Below are the code and all the weights of a small trained network. Each question names an input and a target symbol and asks about switching units off, where a switched-off unit gives its printed mean instead of its output.

import numpy as np


def w(rows, s, z=0):
    codes = np.array(rows[::2]) - 128.0
    scale = np.full(codes.shape[1], s)
    scale[-1] = z or s
    return codes * scale


def softmax(a):
    e = np.exp(a - a.max(-1, keepdims=True))
    return e / e.sum(-1, keepdims=True)


def log_softmax(a):
    a = a - a.max(-1, keepdims=True)
    return a - np.log(np.exp(a).sum(-1, keepdims=True))


def net(x, mask):
    ids = ['αβθλμξτψ'.index(c) for c in x.split()]
    T = len(ids)
    res = E[ids] + P[:T]
    u = 0
    for l in range(3):
        r = res
        for j in range(3):
            rows = slice(2 * j, 2 * j + 2)
            q, k, v = (r @ M[l][rows].T for M in (Q, K, V))
            z = softmax(np.where(np.tri(T) > 0, q @ k.T / 2**0.5, -1e9)) @ v
            o = O[l][rows]
            res = res + np.where(mask[u + j], z, o[:, -1]) @ o[:, :-1]
        u += 3
    return log_softmax(res[-1] @ U[:, :-1].T + U[:, -1])


Q, K, V, O = {}, {}, {}, {}
E = w([
[181,65,152,144,149,57],'α',
[145,179,113,150,156,97],'β',
[154,51,150,118,75,137],'θ',
[180,74,136,78,88,145],'λ',
[81,220,182,193,65,63],'μ',
[157,71,143,141,4,167],'ξ',
[203,163,189,171,101,55],'τ',
[144,184,175,128,170,64],'ψ',
],0.019)
P = w([
[234,204,60,89,45,125],'0',
[164,133,51,179,175,169],'1',
[160,151,144,168,191,141],'2',
[88,176,88,81,54,118],'3',
[99,80,70,180,247,103],'4',
[192,112,151,188,187,181],'5',
[107,118,83,130,170,58],'6',
[50,154,76,123,128,189],'7',
[154,131,207,149,180,164],'8',
],0.012)
Q[0] = w([
[135,167,254,177,115,201],'L0H0',
[52,175,49,56,225,76],'L0H0',
[107,85,161,24,120,179],'L0H1',
[75,121,94,123,140,70],'L0H1',
[116,119,68,142,99,170],'L0H2',
[121,177,117,71,149,195],'L0H2',
],0.0094)
K[0] = w([
[56,152,137,232,33,80],'L0H0',
[161,142,45,122,127,3],'L0H0',
[119,201,117,132,75,132],'L0H1',
[248,33,95,98,16,175],'L0H1',
[70,101,102,77,171,217],'L0H2',
[121,125,143,77,70,164],'L0H2',
],0.0073)
V[0] = w([
[105,137,145,54,134,3],'L0H0',
[48,138,130,151,121,174],'L0H0',
[116,19,177,127,151,113],'L0H1',
[248,125,103,91,76,97],'L0H1',
[87,231,11,30,168,75],'L0H2',
[73,49,139,166,119,97],'L0H2',
],0.0057)
O[0] = w([
[163,180,109,136,109,166,120],'L0H0',
[127,65,123,124,193,111,95],'L0H0',
[171,126,94,141,157,119,83],'L0H1',
[116,123,129,106,84,174,254],'L0H1',
[154,1,93,82,64,152,79],'L0H2',
[110,53,68,80,127,82,94],'L0H2',
],0.009,0.0061)
Q[1] = w([
[23,116,144,167,163,235],'L1H0',
[86,117,94,109,59,47],'L1H0',
[176,122,136,245,59,86],'L1H1',
[206,46,102,85,109,22],'L1H1',
[112,136,227,255,153,229],'L1H2',
[178,172,168,95,213,133],'L1H2',
],0.0082)
K[1] = w([
[99,166,54,125,171,68],'L1H0',
[137,171,129,90,49,169],'L1H0',
[109,39,209,204,155,180],'L1H1',
[192,2,101,94,118,72],'L1H1',
[224,205,222,193,148,151],'L1H2',
[96,135,147,233,86,110],'L1H2',
],0.0081)
V[1] = w([
[105,145,77,122,229,74],'L1H0',
[92,170,170,71,21,143],'L1H0',
[141,66,51,185,174,123],'L1H1',
[103,145,164,220,123,254],'L1H1',
[23,77,113,130,112,138],'L1H2',
[132,95,73,130,125,99],'L1H2',
],0.0087)
O[1] = w([
[105,64,179,169,204,118,8],'L1H0',
[68,97,131,122,119,144,249],'L1H0',
[25,174,119,67,102,83,61],'L1H1',
[1,105,178,153,114,168,195],'L1H1',
[162,189,93,40,64,182,45],'L1H2',
[47,129,188,155,80,155,79],'L1H2',
],0.0079,0.015)
Q[2] = w([
[119,202,214,13,196,77],'L2H0',
[58,99,146,54,155,111],'L2H0',
[175,181,233,129,200,200],'L2H1',
[133,255,90,85,220,86],'L2H1',
[151,112,128,58,170,82],'L2H2',
[225,167,162,131,113,115],'L2H2',
],0.0077)
K[2] = w([
[179,110,146,210,101,166],'L2H0',
[136,199,135,54,108,176],'L2H0',
[95,178,186,154,132,174],'L2H1',
[151,212,103,143,113,103],'L2H1',
[159,121,41,153,137,167],'L2H2',
[125,49,170,254,111,226],'L2H2',
],0.008)
V[2] = w([
[76,146,57,171,171,134],'L2H0',
[133,152,96,102,107,99],'L2H0',
[128,186,87,143,191,235],'L2H1',
[2,28,53,75,123,69],'L2H1',
[188,164,185,96,209,165],'L2H2',
[57,131,224,160,181,155],'L2H2',
],0.0071)
O[2] = w([
[96,162,116,5,114,164,131],'L2H0',
[162,190,112,138,73,73,111],'L2H0',
[174,90,121,148,163,169,109],'L2H1',
[151,196,149,138,176,180,46],'L2H1',
[127,84,126,171,109,109,2],'L2H2',
[103,95,156,167,35,128,139],'L2H2',
],0.011,0.0086)
U = w([
[95,108,117,117,184,184,65],'α',
[141,148,187,109,193,188,104],'β',
[133,97,255,145,163,134,107],'θ',
[137,172,116,105,163,103,160],'λ',
[165,198,131,160,42,124,255],'μ',
[111,159,123,151,172,227,74],'ξ',
[170,116,135,98,146,209,165],'τ',
[34,163,153,65,83,114,116],'ψ',
],0.0093,0.0035)

Each question gives the input, a string of symbols that net reads in full, and the target symbol t.
The units are the heads (2 rows each of Q, K, V and O). Each row of codes is followed by its name. A weight is (code - 128) times the scale printed after its matrix; where a second scale follows, it is the last column's (O and U).
mask holds one flag per head, layer by layer. A switched-off head (its flag False) gives its mean, the last column of its rows in O, instead of its output. The means were averaged over made-up inputs and are rounded, as every weight is.
A unit's drop is (log p(t) with every unit on - log p(t) with that unit switched off) / (log p(t) with every unit on - log p(t) with every unit switched off).
The circuit of an input: a set's keep is (log p(t) with only the set's units on - log p(t) with every unit switched off) / (log p(t) with every unit on - log p(t) with every unit switched off). Starting from all 9 units, units are removed one at a time, each time the one whose removal leaves the highest keep (on an exact tie, the one counted first), for as long as the keep stays at least 0.8.
units of the circuit, in order: the units of the circuit, biggest drop first
unit that matters most: the unit with the biggest drop
which heads matter: for each layer, one digit per head in row order, 1 if its drop is at least 0.15 and else 0, layers parted by /
drop of u: that unit's drop, to one decimal
input μ τ ξ ψ λ μ, target θ: units of the circuit, in order : [L1H0, L1H1]
input τ λ τ ξ μ λ, target θ: units of the circuit, in order : [L1H2, L1H0]
input τ μ θ, target θ: unit that matters most : L1H2
input β α ξ, target ψ: which heads matter : 101 / 011 / 100
input β τ β μ τ ψ, target θ: which heads matter : 000 / 100 / 001
input β λ μ β α, target λ: units of the circuit, in order : [L1H1, L2H2]
input μ β ξ β μ τ λ α β, target θ: units of the circuit, in order : [L1H0, L2H2]
input α μ ψ ξ θ θ α, target ψ: units of the circuit, in order : [L1H1, L2H1]
input τ μ θ ξ λ ξ, target θ: which heads matter : 000 / 001 / 000
input α λ β ξ β ψ θ, target μ: which heads matter : 001 / 111 / 100
input μ β ξ, target ψ: which heads matter : 001 / 010 / 000
input τ α α μ τ, target λ: which heads matter : 010 / 110 / 001
input ξ μ ξ μ α ψ, target β: which heads matter : 110 / 111 / 011
input α μ α τ α β ψ, target μ: units of the circuit, in order : [L0H0, L2H2]
input θ μ ψ μ τ θ, target θ: units of the circuit, in order : [L1H0]
input μ μ θ τ λ τ, target θ: units of the circuit, in order : [L1H2, L1H0, L2H0]
input μ β τ μ α ξ ξ β ξ, target θ: which heads matter : 000 / 101 / 000
input ξ ξ τ ψ, target μ: units of the circuit, in order : [L1H1, L0H0]
input τ μ μ μ μ ξ λ μ, target ξ: which heads matter : 000 / 010 / 011
input τ μ β τ μ μ μ ξ, target ξ: drop of L2H1 : 1.1
input ξ ξ λ μ τ μ, target θ: drop of L1H0 : 0.9
input τ μ μ θ ξ μ α, target μ: drop of L1H0 : 0.1
